Each row has a hidden value. The values are split into ranges, and the group after each row names the range that its value falls in. Each part has its own value, ranges and names.
[ 7.22  2.49 -0.10 -1.37 -0.50 -0.75 -0.81 -0.46 -2.36  0.60 -1.87 -0.35
 -0.33  0.73 -1.40  0.20 -0.23 -0.45 -0.37  1.33 -1.02  0.03 -0.38  0.42
 -0.27  0.37  0.38  0.00  1.40  3.07  0.15 -0.47 -0.62 -1.05 -0.24  0.37] : (34)
[-3.26  2.58 -0.33 -1.60  0.94 -0.31 -0.35  0.05  2.14  1.14 -0.72  0.26
 -0.55  0.80 -0.74  0.08  0.25  0.31 -2.45 -0.50 -0.49  0.23  0.23 -0.64
  0.46 -0.25  0.86 -0.62 -0.08 -1.51  1.19  0.63 -0.90  0.41 -0.20 -0.68] : (34)
[-9.56  1.95 -0.70  1.34  0.95 -0.19  0.93  0.00  1.81 -0.09  2.31  0.14
  0.16  0.57 -0.95 -0.05  0.06 -1.12 -1.53 -1.67  1.79  0.33 -0.18 -0.69
 -0.22 -0.35  0.76 -0.70  0.04 -2.34  1.64  1.25  0.78  0.83 -0.05 -0.66] : (42)
[ 1.51 -0.33 -0.15  0.26  0.62  0.58  0.12 -0.16 -1.54 -0.03  3.70  0.41
 -0.25 -1.13  2.11 -0.15  0.62  0.94 -0.15 -0.99  0.73  0.06 -0.88  0.47
  0.64 -0.61  0.15 -0.38 -1.12 -1.44 -0.36 -0.14  0.67  0.91 -0.16 -0.77] : (41)
[-1.76  9.99 -0.78  1.77  0.64  1.16 -0.19 -0.65 -1.50  0.90  2.02 -0.64
  0.88  0.48 -1.01  0.31 -0.49 -1.14 -0.57 -0.88  4.05  0.24  0.31  0.12
 -0.16 -0.09  0.74 -0.01  0.59 -2.73  5.66  0.83  1.18  0.26  1.24 -0.51] : (42)
[ 2.76 -4.39  0.37 -0.30 -0.21  0.74 -0.15  0.39  0.22 -0.20  0.20  0.39
 -0.14 -0.91  2.60 -0.10  0.37  1.61  1.29 -0.02 -0.76 -0.21  0.23  0.52
  0.52 -0.10 -0.95  0.34 -1.60 -0.90 -2.05 -0.68 -0.16  0.33  0.13  0.26] : (42)
[-3.99 -4.09  0.14  1.41 -0.33  0.14  1.06  0.28 -0.29 -1.33  1.98  0.15
  0.26 -1.24  1.81 -0.20  0.28  0.06  1.84 -0.51 -0.13 -0.18 -0.38  0.31
 -0.26 -0.16 -0.87  0.16 -0.57 -0.11 -1.21 -0.41  0.93  0.53 -0.50  0.14] : (41)
[-5.38  7.75 -0.92  1.72  0.93  0.89  0.03 -0.42  1.37  0.80  0.51 -0.74
  0.96  1.56 -2.30  0.37 -0.68 -1.59 -1.58 -1.35  3.79  0.31  1.25 -0.66
 -0.24 -0.01  1.49 -0.20  0.75 -3.72  6.24  1.65  0.84  0.23  1.37 -0.59] : (42)
[ 6.08 -2.07  0.42 -2.55  0.31  0.03 -0.99  0.03 -1.50  0.83  0.01  0.58
 -0.81 -0.43  1.88 -0.13  0.63  2.31 -0.71  0.17 -2.21 -0.17 -0.41  0.49
  1.12 -0.22 -0.21 -0.08 -1.23 -1.65 -2.41 -0.88 -1.09  0.22 -0.37 -0.27] : (34)
[-4.71  3.98 -0.65  2.21  0.22 -0.18  0.88 -0.40 -0.01 -0.25  2.06 -0.37
  0.53  0.36 -1.70  0.08 -0.24 -1.94  0.06 -0.53  2.32  0.21 -0.43 -0.15
 -0.66 -0.10  0.65 -0.37  1.11 -0.19  3.11  0.75  1.25  0.38  0.08 -0.32] : (41)
[-8.70 -2.84 -0.01  1.62  0.11  0.31  1.45  0.65  3.48 -1.28  1.52  0.18
  0.49 -0.54  0.97 -0.14  0.09 -0.41  1.10 -1.44  0.72 -0.04  0.76 -0.73
 -0.50 -0.06 -0.56 -0.08 -0.87 -2.20 -0.53  0.54  0.84  0.83  0.21 -0.10] : (41)
